Below is a small trained network, with its code and all its weights. Each question gives an input and a class and asks what happens when units are switched off, that is, made to give their printed mean instead of their output.

import numpy as np


def w(rows, s, z=0):
    codes = np.array(rows[::2]) - 128.0
    scale = np.full(codes.shape[1], s)
    scale[-1] = z or s
    return codes * scale


def f(y):
    return np.maximum(y, 0)


def log_softmax(a):
    a = a - a.max(-1, keepdims=True)
    return a - np.log(np.exp(a).sum(-1, keepdims=True))


def net(x, mask):
    res = np.array(x, float).reshape(1, 6) / 4 @ E
    y = f(res @ A[0][:, :-1].T + A[0][:, -1])
    res = res + np.where(mask, y, B[0][:, -1]) @ B[0][:, :-1]
    return log_softmax(res[-1] @ U[:, :-1].T + U[:, -1])


A, B = {}, {}
E = w([
[69,195,174,57,96],'x0',
[135,102,199,127,173],'x1',
[121,34,136,75,75],'x2',
[125,129,128,130,128],'x3',
[127,127,126,126,134],'x4',
[9,127,120,192,83],'x5',
],0.011)
A[0] = w([
[84,74,177,124,195,144],'neuron 1',
[157,67,95,198,149,28],'neuron 2',
[138,115,179,101,207,129],'neuron 3',
[107,61,137,8,103,106],'neuron 4',
[114,88,157,50,59,58],'neuron 5',
[112,108,247,173,167,229],'neuron 6',
[194,154,110,56,157,58],'neuron 7',
[235,146,147,127,158,77],'neuron 8',
[136,142,86,118,93,254],'neuron 9',
[108,172,67,54,101,196],'neuron 10',
[150,100,211,137,118,54],'neuron 11',
[196,153,130,101,89,53],'neuron 12',
[163,134,101,95,111,72],'neuron 13',
[188,180,144,184,144,158],'neuron 14',
[112,231,152,133,154,123],'neuron 15',
[51,138,144,211,112,130],'neuron 16',
[204,103,80,229,130,75],'neuron 17',
[183,151,54,60,142,155],'neuron 18',
[110,104,132,74,190,200],'neuron 19',
[138,120,38,124,120,195],'neuron 20',
[147,15,93,144,102,109],'neuron 21',
[96,174,166,56,120,32],'neuron 22',
[147,114,123,90,136,54],'neuron 23',
[176,109,140,105,80,70],'neuron 24',
[192,203,119,95,190,51],'neuron 25',
[119,206,168,69,91,111],'neuron 26',
],0.011,0.0054)
B[0] = w([
[174,181,94,224,62,197],'neuron 1',
[141,154,182,2,144,201],'neuron 2',
[137,165,72,152,32,196],'neuron 3',
[92,217,92,114,210,255],'neuron 4',
[69,219,70,112,218,221],'neuron 5',
[174,192,146,143,31,244],'neuron 6',
[108,113,94,107,79,208],'neuron 7',
[124,142,90,80,80,224],'neuron 8',
[183,156,143,179,48,226],'neuron 9',
[205,201,173,162,77,228],'neuron 10',
[139,190,107,171,84,162],'neuron 11',
[93,81,58,94,105,170],'neuron 12',
[101,88,75,132,124,160],'neuron 13',
[103,189,118,70,206,208],'neuron 14',
[146,195,12,109,231,219],'neuron 15',
[71,70,26,4,51,252],'neuron 16',
[150,154,210,26,115,240],'neuron 17',
[115,84,83,148,70,227],'neuron 18',
[152,138,99,168,77,199],'neuron 19',
[241,231,123,211,109,220],'neuron 20',
[85,219,130,50,189,248],'neuron 21',
[197,102,174,11,83,197],'neuron 22',
[81,84,114,127,98,152],'neuron 23',
[43,137,77,134,118,171],'neuron 24',
[46,68,64,119,140,206],'neuron 25',
[202,108,195,26,123,225],'neuron 26',
],0.0079,0.0081)
U = w([
[175,155,199,45,121,175],'0',
[55,195,71,92,254,79],'1',
[62,57,50,91,44,3],'2',
[197,187,151,182,36,117],'3',
[157,176,137,132,90,220],'4',
[158,164,132,118,101,244],'5',
[146,101,187,146,131,30],'6',
],0.0094,0.0058)

Each question gives the input, the list of numbers given to net, and the class t.
The units are the neurons (one row each of A and B). Each row of codes is followed by its name. A weight is (code - 128) times the scale printed after its matrix; where a second scale follows, it is the last column's (A, B and U).
mask holds one flag per neuron, in row order. A switched-off neuron (its flag False) gives its mean, the last column of its row in B, instead of its output. The means were averaged over made-up inputs and are rounded, as every weight is.
A unit's drop is (log p(t) with every unit on - log p(t) with that unit switched off) / (log p(t) with every unit on - log p(t) with every unit switched off).
The circuit of an input: a set's keep is (log p(t) with only the set's units on - log p(t) with every unit switched off) / (log p(t) with every unit on - log p(t) with every unit switched off). Starting from the 12 units with the biggest drops (on a tie, the unit counted first), units are removed one at a time, each time the one whose removal leaves the highest keep (on an exact tie, the one counted first), for as long as the keep stays at least 0.8.
circuit, biggest first: the units of the circuit, biggest drop first
top k neurons: the k neurons with the biggest drops, biggest first
drop of u: that unit's drop, to one decimal
input [6,4,-1,-4,-3,7], class 2: circuit, biggest first	[neuron 16]
input [-6,8,2,-8,7,2], class 3: circuit, biggest first	[neuron 1; neuron 6]
input [-7,-6,4,7,-1,-3], class 0: top 3 neurons	[neuron 17; neuron 2; neuron 21]
input [-8,-4,-7,-7,7,-8], class 0: top 3 neurons	[neuron 17; neuron 2; neuron 14]
input [4,-3,-7,-7,-1,-4], class 1: top 4 neurons	[neuron 15; neuron 25; neuron 14; neuron 6]
input [0,-6,-7,-5,7,8], class 2: top 2 neurons	[neuron 16; neuron 4]
input [-2,8,0,8,2,-6], class 3: circuit, biggest first	[neuron 6; neuron 3]
input [-7,0,6,-4,5,3], class 0: circuit, biggest first	[neuron 2; neuron 17]
input [-8,-7,-1,0,-8,2], class 0: circuit, biggest first	[neuron 17; neuron 2]
input [2,-3,6,4,-3,6], class 1: circuit, biggest first	[neuron 5; neuron 4]
input [3,7,-2,0,-3,7], class 2: top 3 neurons	[neuron 16; neuron 20; neuron 10]
input [8,-5,-2,-6,-1,7], class 0: top 3 neurons	[neuron 26; neuron 10; neuron 22]
input [2,2,-8,-2,-3,-7], class 1: top 2 neurons	[neuron 15; neuron 14]
input [-3,-8,-5,6,3,2], class 3: circuit, biggest first	[neuron 20]
input [4,4,-6,2,-4,-3], class 1: top 4 neurons	[neuron 15; neuron 25; neuron 14; neuron 9]
input [6,0,-5,-6,-6,1], class 0: top 2 neurons	[neuron 26; neuron 22]
input [7,1,-1,1,0,2], class 0: top 2 neurons	[neuron 26; neuron 22]
input [-8,-1,4,4,4,6], class 0: circuit, biggest first	[neuron 2; neuron 17]
input [2,-8,-6,6,-2,-2], class 3: top 2 neurons	[neuron 10; neuron 9]
input [-2,-2,-2,8,-5,8], class 2: top neuron	[neuron 16]
input [4,6,-7,3,7,-5], class 1: top 3 neurons	[neuron 15; neuron 25; neuron 14]
input [-3,-8,-1,-3,-8,6], class 3: top 2 neurons	[neuron 20; neuron 9]
input [4,7,0,-3,2,4], class 3: circuit, biggest first	[neuron 6; neuron 1]
input [-7,0,-7,-6,1,-5], class 0: drop of neuron 10	-0.1
input [-5,-8,6,-3,7,0], class 3: drop of neuron 3	-0.2
input [5,4,6,6,1,-2], class 1: drop of neuron 5	1.5
input [-8,0,-2,-2,7,-4], class 0: circuit, biggest first	[neuron 17]
